Below is a small trained network, with its code and all its weights. Each question gives an input and a target symbol and asks what happens when units are switched off, that is, made to give their printed mean instead of their output.

import numpy as np


def w(rows, s, z=0):
    codes = np.array(rows[::2]) - 128.0
    scale = np.full(codes.shape[1], s)
    scale[-1] = z or s
    return codes * scale


def f(y):
    return np.maximum(y, 0)


def softmax(a):
    e = np.exp(a - a.max(-1, keepdims=True))
    return e / e.sum(-1, keepdims=True)


def log_softmax(a):
    a = a - a.max(-1, keepdims=True)
    return a - np.log(np.exp(a).sum(-1, keepdims=True))


def net(x, mask):
    ids = ['ΘΣατψω'.index(c) for c in x.split()]
    T = len(ids)
    res = E[ids] + P[:T]
    q, k, v = (res @ M[0].T for M in (Q, K, V))
    z = softmax(np.where(np.tri(T) > 0, q @ k.T / 4**0.5, -1e9)) @ v
    res = res + np.where(mask[0], z, O[0][:, -1]) @ O[0][:, :-1]
    y = f(res @ A[0][:, :-1].T + A[0][:, -1])
    res = res + np.where(mask[1:25], y, B[0][:, -1]) @ B[0][:, :-1]
    return log_softmax(res[-1] @ U[:, :-1].T + U[:, -1])


Q, K, V, O, A, B = {}, {}, {}, {}, {}, {}
E = w([
[114,162,1,132,184,149,75],'Θ',
[196,97,96,88,245,136,132],'Σ',
[222,75,137,165,172,75,53],'α',
[136,95,39,234,133,128,128],'τ',
[163,56,94,240,56,39,47],'ψ',
[68,156,197,110,99,107,153],'ω',
],0.009)
P = w([
[191,61,59,102,136,146,126],'0',
[172,234,77,185,174,71,178],'1',
[114,188,97,218,210,118,118],'2',
[236,176,61,137,65,227,159],'3',
[137,98,98,167,118,255,73],'4',
[226,165,9,140,157,116,107],'5',
[113,77,23,176,215,140,44],'6',
],0.0068)
Q[0] = w([
[175,101,82,175,177,174,29],'head 0',
[248,248,70,151,103,94,166],'head 0',
[142,72,109,52,38,193,161],'head 0',
[78,198,155,155,196,4,157],'head 0',
],0.033)
K[0] = w([
[47,194,255,130,108,171,126],'head 0',
[194,207,129,76,38,114,203],'head 0',
[145,151,93,150,174,36,149],'head 0',
[201,65,57,89,87,182,95],'head 0',
],0.037)
V[0] = w([
[73,146,48,177,19,132,123],'head 0',
[224,85,193,237,68,71,116],'head 0',
[123,149,3,151,164,139,178],'head 0',
[176,184,119,22,133,127,135],'head 0',
],0.013)
O[0] = w([
[88,57,91,145,92,164,241,184],'head 0',
[52,148,46,69,87,148,91,189],'head 0',
[66,82,102,169,249,2,119,253],'head 0',
[101,102,209,147,126,198,57,72],'head 0',
],0.0094,0.0071)
A[0] = w([
[141,106,146,163,102,190,172,187],'neuron 0',
[183,114,168,175,213,162,137,80],'neuron 1',
[97,244,209,211,64,162,194,92],'neuron 2',
[122,176,190,56,109,145,88,118],'neuron 3',
[65,204,150,199,141,204,147,150],'neuron 4',
[136,165,89,78,113,143,96,138],'neuron 5',
[134,227,111,135,127,183,38,94],'neuron 6',
[143,171,170,110,212,150,164,99],'neuron 7',
[107,170,166,124,83,159,206,118],'neuron 8',
[84,207,133,86,117,161,112,2],'neuron 9',
[124,134,199,198,7,78,120,67],'neuron 10',
[189,125,204,143,137,122,69,106],'neuron 11',
[149,53,185,120,62,59,55,68],'neuron 12',
[177,117,157,184,114,138,44,83],'neuron 13',
[64,149,230,69,140,77,211,125],'neuron 14',
[66,70,187,146,133,247,117,80],'neuron 15',
[163,155,167,46,207,199,199,91],'neuron 16',
[78,188,125,101,92,106,150,84],'neuron 17',
[96,203,154,153,143,131,81,142],'neuron 18',
[111,216,184,113,135,114,86,65],'neuron 19',
[193,141,124,105,69,175,215,14],'neuron 20',
[171,127,116,93,114,167,96,66],'neuron 21',
[151,71,203,27,71,107,141,127],'neuron 22',
[188,211,152,120,104,150,152,111],'neuron 23',
],0.013,0.0078)
B[0] = w([
[181,135,134,123,103,159,206,206],'neuron 0',
[104,106,244,98,94,155,117,254],'neuron 1',
[196,91,127,164,159,134,218,153],'neuron 2',
[84,147,95,114,71,107,115,149],'neuron 3',
[130,172,100,134,91,167,162,181],'neuron 4',
[106,189,179,133,102,142,103,213],'neuron 5',
[137,145,161,171,249,155,99,231],'neuron 6',
[93,117,106,171,175,101,139,169],'neuron 7',
[196,140,138,137,181,142,85,144],'neuron 8',
[177,94,56,128,131,87,149,146],'neuron 9',
[21,117,90,129,188,105,143,140],'neuron 10',
[188,116,80,105,65,95,83,195],'neuron 11',
[57,159,153,155,167,189,161,166],'neuron 12',
[210,113,82,106,144,80,159,220],'neuron 13',
[122,166,94,103,46,162,114,177],'neuron 14',
[60,119,130,109,160,57,42,150],'neuron 15',
[79,82,204,181,153,103,197,140],'neuron 16',
[122,87,173,118,83,128,133,183],'neuron 17',
[148,120,113,66,76,127,88,199],'neuron 18',
[98,113,125,151,83,151,199,162],'neuron 19',
[37,127,111,100,123,69,62,146],'neuron 20',
[154,99,131,169,131,130,158,146],'neuron 21',
[43,157,108,98,11,132,104,137],'neuron 22',
[108,94,143,82,159,116,47,153],'neuron 23',
],0.021,0.0055)
U = w([
[165,149,133,177,83,187,191,183],'Θ',
[97,194,126,167,122,155,78,120],'Σ',
[62,179,120,127,4,147,129,218],'α',
[164,114,122,116,84,93,94,32],'τ',
[79,101,184,171,103,120,139,2],'ψ',
[80,110,58,167,141,55,135,146],'ω',
],0.0037,0.003)

Each question gives the input, a string of symbols that net reads in full, and the target symbol t.
The units are the heads (4 rows each of Q, K, V and O) and the neurons (one row each of A and B). Each row of codes is followed by its name. A weight is (code - 128) times the scale printed after its matrix; where a second scale follows, it is the last column's (O, A, B and U).
mask holds one flag per unit, heads first, then neurons. A switched-off unit (its flag False) gives its mean, the last column of its rows in O or B, instead of its output. The means were averaged over made-up inputs and are rounded, as every weight is.
A unit's drop is (log p(t) with every unit on - log p(t) with that unit switched off) / (log p(t) with every unit on - log p(t) with every unit switched off).
The circuit of an input: a set's keep is (log p(t) with only the set's units on - log p(t) with every unit switched off) / (log p(t) with every unit on - log p(t) with every unit switched off). Starting from the 12 units with the biggest drops (on a tie, the unit counted first), units are removed one at a time, each time the one whose removal leaves the highest keep (on an exact tie, the one counted first), for as long as the keep stays at least 0.8.
circuit, biggest first: the units of the circuit, biggest drop first
top k neurons: the k neurons with the biggest drops, biggest first
drop of u: that unit's drop, to one decimal
input ψ τ ψ τ α, target α: top 2 neurons : [neuron 5; neuron 6]
input Σ τ ψ, target τ: top neuron : [neuron 11]
input Σ Σ ω ω, target τ: circuit, biggest first : [neuron 11; head 0]
input ψ Θ τ τ ω τ Θ, target Θ: circuit, biggest first : [head 0; neuron 0]
input Σ τ τ ω τ Θ, target Θ: circuit, biggest first : [head 0; neuron 0; neuron 15]
input ω τ τ τ τ Θ, target Σ: circuit, biggest first : [head 0; neuron 6; neuron 5]
input Θ τ α, target ψ: circuit, biggest first : [neuron 1; head 0]
input τ τ α, target ω: circuit, biggest first : [head 0; neuron 1]
input α α Θ ψ Θ Σ, target α: circuit, biggest first : [head 0; neuron 5]
input α α α, target Σ: circuit, biggest first : [neuron 6; head 0]
input ω ψ Θ Θ τ ω, target ψ: top 2 neurons : [neuron 1; neuron 7]
input Θ Θ τ ψ Σ α ψ, target τ: circuit, biggest first : [head 0; neuron 11]
input τ Θ Σ ψ, target ψ: top 2 neurons : [neuron 1; neuron 12]
input ω τ ω, target Θ: circuit, biggest first : [head 0; neuron 2]
input Θ ψ τ α, target α: top neuron : [neuron 5]
input Θ Σ α τ α, target Σ: circuit, biggest first : [head 0; neuron 6]
input ω τ τ τ τ α, target τ: top 3 neurons : [neuron 11; neuron 13; neuron 23]
input τ τ ω, target α: top 2 neurons : [neuron 14; neuron 6]
input ψ ψ Θ, target α: top 2 neurons : [neuron 5; neuron 17]
input τ τ ω Σ Σ, target ψ: top 2 neurons : [neuron 16; neuron 1]
input Θ α τ Θ τ, target ω: circuit, biggest first : [head 0]
input τ Σ τ Σ, target τ: top 3 neurons : [neuron 11; neuron 13; neuron 1]
input α τ ω, target α: drop of neuron 5 : 0.3
